The rows lie along a hidden order. The number after each row says roughly how far along it the row is, from 0 to 15. A new part has a new order.
(in the rows, 100 means zero)
[ 96 105  91  84  94 130 114  96  67 117  79  81 101 113  89  68 109 148
  66 135 101  88 120  76  90  88 117 103  85  81 129 110 114 113  65 145
 117 101 153 109 110 122 152  86 105 103 140  84  11 155  95  24 135 104
 110 129  83 104  86  96 119 112  94  76 115  98 126  63  90 114  83 133
 105 121  86  52  93 117  81  76  91  54  95 103  90 108  94 119  85  78
 128 131 101]	0
[101 142  93 128 106  47 122  85 120 109 135  80 104  76  99 110  94 114
 105  89  97 110  88 102 136 100 107  84  98  86  77  70  92  87 109  61
 103  91  96  84  99  83 133  89 102  76 130  95  93 143 104 116  95  78
  97  79  79  81  72 148 116 103 104  95 109 108  86 112 170  99 110 102
 102 106  88  76 122  88 110 113 114 157  95  91  89 107  80 100 115  81
  78 105 136]	12
[115 113  97 138  98  49 109  94 110  89 135  85 105  72 103 125  93  98
 113  58  97  95  97 110 126 104 105  98 100  71  74  62  91  83 100  71
  87  81  95  78  87  79 114  84  98  83  98 103 122 123 111 126  90  84
  87  89  88  92  51 120 107  92  95 100 101 110  90 127 147  98 103  81
 102 103  90  71 119  92 120 107 116 162  97 108  72 105  88 116  96  79
  90  95 110]	12
[ 76 135  97 122 112  40 119  78 115  96 130 110  94  67  96  95 102 116
 123 120  73 102  88 112 143 103 125 103  67  81  87  54  84  99  93  62
  83  97  96  66  93  69 160  82  87  77 109  92  70 198 130 114  97  91
 117 105  52  96  67 122 107  89 109 111  82 124 135 134 134  93 105  89
  98 117  76  62 125  87 116 112 111 137  87 120  90 118  73 105 108  85
  72  93 160]	12
[119 131  93 113  94  90 109  98  70  88 114  86 116 107 103  90  84 107
 101  85  97 117 125 106  88 106 113  91 105 105  89  98  77  53 122  88
  95  97  95  99  92 112 118 106 106  97 117  97  61 106  82  99 117 101
 112  43 112  83  90 132 107 111 105  76 116 101 101  91 129 108  97 106
 107 106  94  94  98 113  84 101 100  71  98  99 123  97 103  83 113  60
  99 113 116]	8
[ 60 105  95  99 103  75 117  90 107 140 109  84  85  90  93  99 114 165
  84 127  85 110  77  98 130  90 107  92  84  91 104  93 113 139  97 103
 127 107 120  91 119  93 140  86  88  93 126  90  75 171 115  69  99  83
 106 126  66  93  83 107 116 109 101 107 112 116 115  96 106 100 114 122
  94 122  78  80 113  90  95  95 101 129  91  92  63 118  86  96  94  97
  77 111 123]	6
[154 145 101 144  92  66 101 108 111 108 136  68 114  88 112 130  79  86
 104  22 111 115 101 116 113 108  88  80 120 104  59  78  83  57 122  63
  96  81  94  82  90  89  97 100 105  84 109 110 128  65  81 146  86  82
  72  25 110  70  81 144 105 113  97  87 108 102  57 118 149  97 109  90
 106  83 106  93 112  94 103 104 117 143 110  95 101  90 103 120 131  81
  94 104  92]	15
[ 75 106  91 117  99  61 113 103  90  87 124  97  97  85  91 115 102 119
 108 120  77  78 107  98 105 103 125 113  83  79 101  77 101  89  89  85
 104  94  99  88 102  99 137  83  89  95 121  93  42 184 125  82 121  97
 108 114  71 102  74 105 105  85 100  91  93 110 149  98 119 104 105 105
 100 120  86  48 109  98  99  99 103  97  93 119  92 111  81 102  77  80
  95 102 131]	7
[122 110  96 111  99  58 103 117  83 123 118  84 101  96 104 123 102  95
  98  82  93  98 109 109 107 103 101 103  93  77  88  81 105  94  83 109
  91  93 114  92  97 101 116  95  91  95 113  97  60 131  95  71  99  94
  79 125  94  95  62  93 104 105 106  84 102 104 104  98 112 110  90  91
  93  98  93  75 104 103 102  88 102 143  94 121  84 101  97 134  79  92
 111 113  81]	7
[119  93  96  91  86 110  95 117  52 104  84  76 106 125 102  93  94 116
  81  83 102  92 127 101  68 102 107 104 101  94 105 117 104  88  87 145
 105  93 133 109 102 114  99  95 101 116 110  96  48 115  83  49 132 109
  98 107 113  95  84  91 102 107  93  79 111  93 117  67  99 106  84 104
 100 100  98  82  87 118  80  81  89  57  97 114 101  92 109 122  87  83
 134 118  76]	3
